(in the rows, 128 means zero)
Each row is followed by its class.
[133 139 124 145 130 130 135 138 106 111 105 114 159 101 112 175 124 122
  87 113  81 136 117 103 114 145 141 106 149 129 133 119 115 132 152 168
 190] => Lon
[140 117 122 107 159 121 125 115 132 115 149 145 131 147 139 147 117 143
 129 141 110 121 134 116 124 146 155 128  97 135 140 134 123 143 120 133
 113] => Takuf
[138 124 139 117 133 143 119 133 131 129 119 140 120 112 116 128 130 108
 115 123 114 125  97 118 113 116 121 131 139 129 130 109 148 149 138 141
 135] => Mufa
[103 125 126 115 145 114 112 134 146 130 144 127 127 132 125 136 124 141
 119 126 120 122 139 114 140 155 126 148 118 102 108 144 109 130 151 109
 115] => pakop
[103 133 124 127 140 142  99 112 125 149 107 117 136 108 109 108 132 131
  95 132  96 141  99 133 148 167 109 141 170  81 146 141 117 127 160 132
 169] => nitod
[151 115  95 140 134 117 136 131 113 153 118 121 148 140 134 170 114 182
 101 144 102 160 107 130 112 125 149 118 115 138 153 141 142 134 125 170
 136] => roz
[127 171 173 157  83 115 157 142 103 111 172 103 103 153 182 137 151  95
 168 121 190 128 114 104 153 140 157 135 172  63 118 132  94 159 114 108
 123] => dapu
[ 83 173  93 122  91 150 119 157 130 143 124  79 118 139 114 193 148 125
  86 107 131  96 112 111 150 151 145 115 216  82 144 156 169 167 137 112
 175] => nitod
[143 137 129 111 127 127 126 110 121 128 118 106 161 129  99 137 120 152
 102 146 122 112 128 143 133  97 114 122 153 128 120 143 143 131 143 130
 146] => nitod
[136 125 130 114 137 122 132 145 118 107 100 130 155 108 120 122 120 125
 114 128  92 129 108 137 113  91 125 108 129 141 133 127 143 139 135 158
 133] => zuze
[141 130 145 121 127 152 120  90 107 112 117 145 119 111 130 146 132  89
 118 111 146 141 124 119 110 150 140 135 153 128 105 109 124 133 133 143
 166] => Tetu
[143 155 142 126 128 105 113  71  94 120 140  95 138 106 119 156 134 164
 110 174 184 122 117 166 160 137 161 169 126 129  98 101 191 163 129 148
 120] => nitod
[145 149 150 109 124 123 115 130 109 131 127  94 142 128 114 121 129 149
 127 136 111 110 134 137 158  88 115 119 121 147 127 126 155 158 133 120
  96] => Takuf
[125 126 123 109 161 130 108 126 130 110 129 134 126 126 128 145 115 110
 106 126  94 125 134 112 122 147 133 119 134  97 141 137 106 137 147 146
 153] => ratuz
[137 122 144 132 124 129 112 130 105 132 135 141 114 139 106 123 132 119
 134 131 140 138 128 117 143 108 123 138 119 117 149 127 123 145 133 135
 117] => Tetu
[113 134 139 124 132 115 121 117 117 131 137 112 127 167 132 171 125 146
  97 130 135 130  97 130 155 135 143 113 156  83 141 109 129 160 138 145
 140] => zuze
[140 138 116 129 135 102 105 120 105 119 130 154 110 142 106 126 124 115
 134 135 155 141 127 119 141 103 141 122 140 124 149 149 107 133 115 156
 125] => dapu
[136 127 111 108 110 154 122  93 136 164 105 110 131  96 127 107 131 126
 118 135 120 140 131 150 131 131 132 103 122 127 124 133 170 121 130 125
 148] => Mufa
[184 118 110  99 219  91  93 142  64 140 118 159 123 143 145 144 102 139
 122 189  61 155 100 161 121  69  95  60 136 156 204 163 142 130 103 168
 139] => Lon
[103  90 125  77 166 159 126  24 143 186 112 146 118 124 113 202 102 127
  96 161 141 109 106 115  71  78 162  99 140 111 209 159 170 115 111 109
 165] => Tetu
[134 132 134 130 157 118 140  93 116 154 110 131 151 122 113 164 115 158
 148 151 135 153 101 115 114 124 155 137 108 171 132 138 119 103 107 106
 101] => Mufa
[139 145 162 124 133 120 114 134 105 126 130  96 144 106 107 129 126 147
 126 143 131 111 118 144 148  85 115 132 124 131 113 127 147 158 136 124
 110] => Lon
[144 127 132 103 130 155 136 120 112 142 127  95 146 104 131 117 119 129
 106 141 111 112 123 135 127  93 119 120 135 115 120 134 166 143 136 112
 136] => nitod
[191 123  95  67 122 154 158 143  77 143 134  48 152 159 156   4 110 153
 140 212  98 112 129 173 173  91  72 109  93  75 138 169 158 168 129 112
  72] => dapu
[125 116 150 159  84 152 177 117 132 122 110  87 147 134 135 177 123 138
 164 103 125 155 136 108 118 128 120 141 141 168 112 100 119  98 125 124
 120] => lelo
[138 132 137 117 157 125 104 122 110 121 128 135 124 107 115 126 119 115
 118 128 125 140 122 131 143 118 123 125 116 112 145 121 130 141 133 139
 136] => lelo
[128 125 133 127 144 154 104 133  97 129 122 122 118 112 112 127 127 107
 127 127 137 125 112 123 135 123 116 136 134 125 123 124 137 141 124 119
 118] => lelo
[122 132 134 118 142 130 118 136 143 130 139 115 128 131 124 137 119 134
 107 126 120 113 137 119 127 154 120 127 128 112 122 122 119 129 137 128
 137] => Tetu
[131 117 148 147 134 126 112 177 128 128 137 128 126 129 118 101 119 102
 141 125 125 136 117 125 134  79 102  98 126 147 134 125 134 135 106 128
  97] => roz
[114 167 106 133 125  70 107 125 181 156 144 129 102 169 134 144 138 168
  97 135 132 138 131 111 161 192 145 116 175 102 172 133 101 101 145 167
 149] => pagub
[143 129 126 102 163 128 129 139 113 105 117 142 141 112 120 128 122 126
 100 127  86 117 104 125 107 118 152 112 127 134 135 129 137 143 137 163
 148] => Lon
[133 109 118 163 124 132 121 107  98 119 114 100 150 123 158 207 104 136
 180 153 120 145 120 154 140 224 153 127 148 190  79 126  62 119 106 121
 129] => dapu
[130 104 128 125 138 139 128 110 116 128 148 111 131 148 153 196 125 128
 117 132 105 143  98  95  97 154 160 125  92 120 135 123 130 164 141 135
 129] => roz
[148 125 107 126  96 164 182 135 127 130 121 112 159 121 170  71 124 135
 116 123  81 129 194 107 121 163 155 122 130 164  75 129 115  75 140 108
 161] => pakop
[132 135 148 118 120 114 103 132 131 147 132  93 148 118  94 102 126 149
 118 149 124 111 135 151 153  71 102 126 125 146 100 139 163 132 145 106
 101] => Takuf
[121 139 132 132 159  99  94 120 150 105 148 150 110 142 122 154 124 125
 128 115 135 134 139 124 128 170 132 147 139 120 108 128  94 114 135 139
 148] => pakop
[120 132 152 117 157 116 116 104 128 121 146 121 141 137 129 168 121 153
 113 138 120 126 132 106 126 154 143 145 120 123 122 126 113 135 141 127
 130] => Tetu
[128 112 104 126 145 150 145 139 125 127 106 141 137 114 137 140 118 130
 129 120  93 146 112 108 103 145 151 133 120 127 148 145 122 123 122 148
 130] => ratuz
[154 132 127 115 125 126 121 101 109 134 126 102 147 136 117 139 123 152
 109 150 129 113 126 138 138 103 135 120 123 134 126 131 141 136 136 128
 134] => zuze
[136 121 124  86 152 120 129 111 137 123 131 123 133 170 130 154 116 145
 110 148 103 125 105 129 144 138 121 119 125 115 153 121 127 158 148 134
 120] => ratuz
[148 134 132 123 117 136 113 141 114 133 129 130 111 132  94 103 139 103
 116 125 138 118 109 127 128  80 125 125 124 123 132 124 159 146 140 135
 130] => pakop
[139 148 133 102 147 136 126 133 108 116 129 111 162 120 123 103 128 151
  98 148 108  92 149 127 127 115 113 147 177 141  83 155 140 113 147 106
 136] => pagub
[167 130 145 121 118 143 148 112  88 151 120 100 147 114 140 108 126 140
 126 154 135 139 121 132 147  88 103 135 132 143 108 121 163 135 130 106
 113] => pakop
[133 113 125 117 140 134 133 105 105 127 116 110 164 115 137 125 113 151
  96 146 113 126 125 150 131 115 125 127 143 138 104 132 143 128 133 122
 134] => roz
[133 107 160 113 121 137 106 121 123 146 133 140  99 143 115 105 136 120
 129 128 142 132  92 134 129  60 118 125 126 108 164 120 169 168 131 152
  94] => roz
[143 139 138 124 139 129 116 118 107 130 123 106 150 120 122 123 116 153
 118 151 117 117 150 138 132  97 130 121 113 142 117 135 137 135 128 130
 120] => ratuz
[131 134 141 122 120 143 120 132 111 125 117 111 138 111 117 120 127 123
 129 128 118 116 129 138 140 102 102 128 144 127 129 129 140 146 132 119
 125] => nitod
[134 114 124 136 152 104  98 133 150 113 112 161 144 140  95 129 105 153
 128 135 131 117 134 151 118  72  74 125 127 230 118 108 125 121  94 130
  94] => pagub
[131 134 124 134 138 116 144 161 118 111 111 118 159 122  99 132 126 145
 112 128  99 128  98 110 119 112 110 139 129 146 134 130 132 130 137 150
 124] => dapu
[113 137 148 125 142 134 116 161 117 118 138 123 117 137 116 136 132 130
 143 118 133 118  89 129 143 145 121 154 123 125 118 114 133 170 122 121
  97] => dapu
[118 123 131 115 149 128 120 141 137 115 145 118 130 154 119 168 123 145
 108 123  98 115 109 106 122 146 154 121 127 118 128 126 124 152 142 151
 133] => Lon
[131 128 111 110 140 125 121 150 132 139 111 122 119 107 123 100 118 116
 106 123  83 132 137 130 121 117 108 110 114 126 157 128 132 116 141 140
 140] => Tetu
[138 188 157 124 148 130 165 157 109 114  95 135 158 139 126 175 137 164
 106 114  89 142  54 118  94 165 200 138 182 122 136 121 127 153 146 187
 172] => ratuz
[113 139 134 133 138 121 125 147 134 119 142 121 136 132 137 131 132 151
 126 126 119 120 131 117 135 172 143 145 135 117 110 130 115 129 135 135
 114] => pagub
[135 120 115 134 122 131 130 154 146 110 115 141 137 137 124 111 134 144
 148 119 104 139 120 142 102 119 129 127 106 160 135 136 147 122 113 158
 124] => zuze
[136 123 112 121 149 138 143 130 115 106 105 145 139 116 120 155 121  98
  98  95  99 148  99 112 101 121 137 108 136 125 134 115 139 129 130 156
 170] => pakop
[134 129 136 124 140 146 113 124 123 135 127 129 114 112 118 108 122 117
 131 134 136 127 121 138 133 126 136 146 135 120 120 128 138 129 128 127
 127] => ratuz
[144 126 108 138 136 127 152 166 107 112 112 138 181  98 141 135 128 166
 101 106  51 149 131 117  97 149 168 127  79 156  98 134 128 132 145 160
 145] => Takuf
[141 137 139 106 142 112 126 187 139 106 122 117 145 122 141 135 129 173
 136 102  66  98 121 134 126  96 104 121 112 154 157 145 137 158 126 142
  81] => roz
[104 142 133 110 162 108 109 135 143 121 149 138 107 137 132 127 120 133
 125 134 136 105 141 137 144 150 123 144 150  97 139 132 114 129 127 118
 118] => pagub
[122 118 129 123 139 132 123 131 158 128 127 123 139 122 119 133 123 140
 105 123 119 113 112 132 120 138 119 124 128 119 127 119 141 123 133 137
 143] => zuze
[165 150 153 107 135 113 106 124 111 113 133 119 142 124 120 147 127 133
 124 136 123 116 145 120 147  93 115 108 130 153 117 127 144 155 135 140
 120] => pakop
[122 111 107 142 134 115 126  93 145 148 138 107 138 151 144 143 107 173
 116 168 125 143 163 115 118 168 145 145 105 137 100 132  99  95 140 137
 119] => ratuz
[141 137 119 130 131 101 124 124 108 128 115 121 145 126 108 112 126 167
 110 139 138 114 129 150 149  87  96 152 126 145 110 126 127 126 129 111
  99] => Mufa
[160 126 143 127 137 129 123 137 115 142 127  94 164 110 128 102 115 162
 119 149 104 128 144 128 132  97  97 128  91 164  92 122 138 120 136 115
 105] => zuze
[135 146 142 119 124 126 118 130 128 131 130 101 143 112 121 110 128 141
 121 131 119 116 144 142 139 107 113 127 123 131 107 132 152 136 134 118
 121] => Takuf
[127 126 125 108  82 144 143 132 125 148 111  58 160 164 104 116 127 167
 123 144 116 124 128 136 139  70  97 110 112 151  95 125 182 159 139 128
  70] => Takuf
[128 131 135 127 122 142 122 132 120 129 131 139 117 139 115 102 137 113
 122 134 146 139 103 113 126 110 141 141 144 125 126 125 144 139 132 137
 125] => lelo
[171 125 144 109 112 150 137 112 131 141 129 100 160 127 126 106 120 139
 116 160 114 112 158 122 125  97  98 100 132 157 109 126 155 121 137 130
 132] => nitod
[106 118 126 111 129 139 124 120 150 139 146 118 114 153 113 152 127 137
 117 126 135 131 119 112 141 160 142 141 132 108 114 124 137 142 145 126
 127] => Lon
[146 133 135 120 160 105 127 140 112 108 117 144 158 115 117 157 119 148
 122 129  91 132  99 108 113 110 135 121 103 150 154 137 115 151 127 161
 122] => dapu
[116 131 128 111 142 108 117 117 159 134 138 116 128 143 115 135 117 147
 117 140 125 122 137 127 137 144 114 132 105 105 132 126 122 132 146 127
 120] => pakop
[155 155  93 100 147  94 109 115  94  99  98 182 116 107  99 139 144 120
  96 109 113 153 143 133 142 122 177  88 110  46 227 159 151 151 144 249
 173] => ratuz
[128 129 125 130 139 124 108 120 110 128 130 142 114 118 117 105 133 116
 118 141 160 130 115 152 138 112 129 134 147 100 133 137 147 123 122 135
 139] => lelo
[145 137 125  95 124 142 141 121 121 133  98  93 157 125 114 151 114 146
  98 129  82 110 124 126 137  82 123 100 141 152 153 126 153 147 143 129
 136] => ratuz
[112 157 108 107 100  80  92 127 165 124 130 146  77 198  85 148 118 105
 133 132 195 135 136 129 181  72  99  99 161 100 191 130 115 184 116 151
  96] => ratuz
[130 137 143 127 141 138 108 138 105 112 125 145 118 113 109 123 138 105
 117 109 144 128 107 119 128 114 138 132 136 119 120 117 143 142 128 147
 128] => lelo
[148 118 146 122 131 146 121 129 117 138 138 143 121 135 102 109 136 121
 136 141 141 128 101 122 137 109 131 135 124 133 133 131 143 144 129 125
 122] => Lon
[130 117 134 128 136 125 141 140 138 113 109 130 142 115 145 132 124 142
 131 105  69 131 136 120 106 134 123 123 126 159 148 127 109 102 134 147
 128] => roz
[107 121 120 129 151 130 124 126 143 130 133 122 136 132 130 148 116 151
 114 139 107 127 127 116 111 154 150 147 121 116 124 140 120 124 137 132
 132] => ratuz
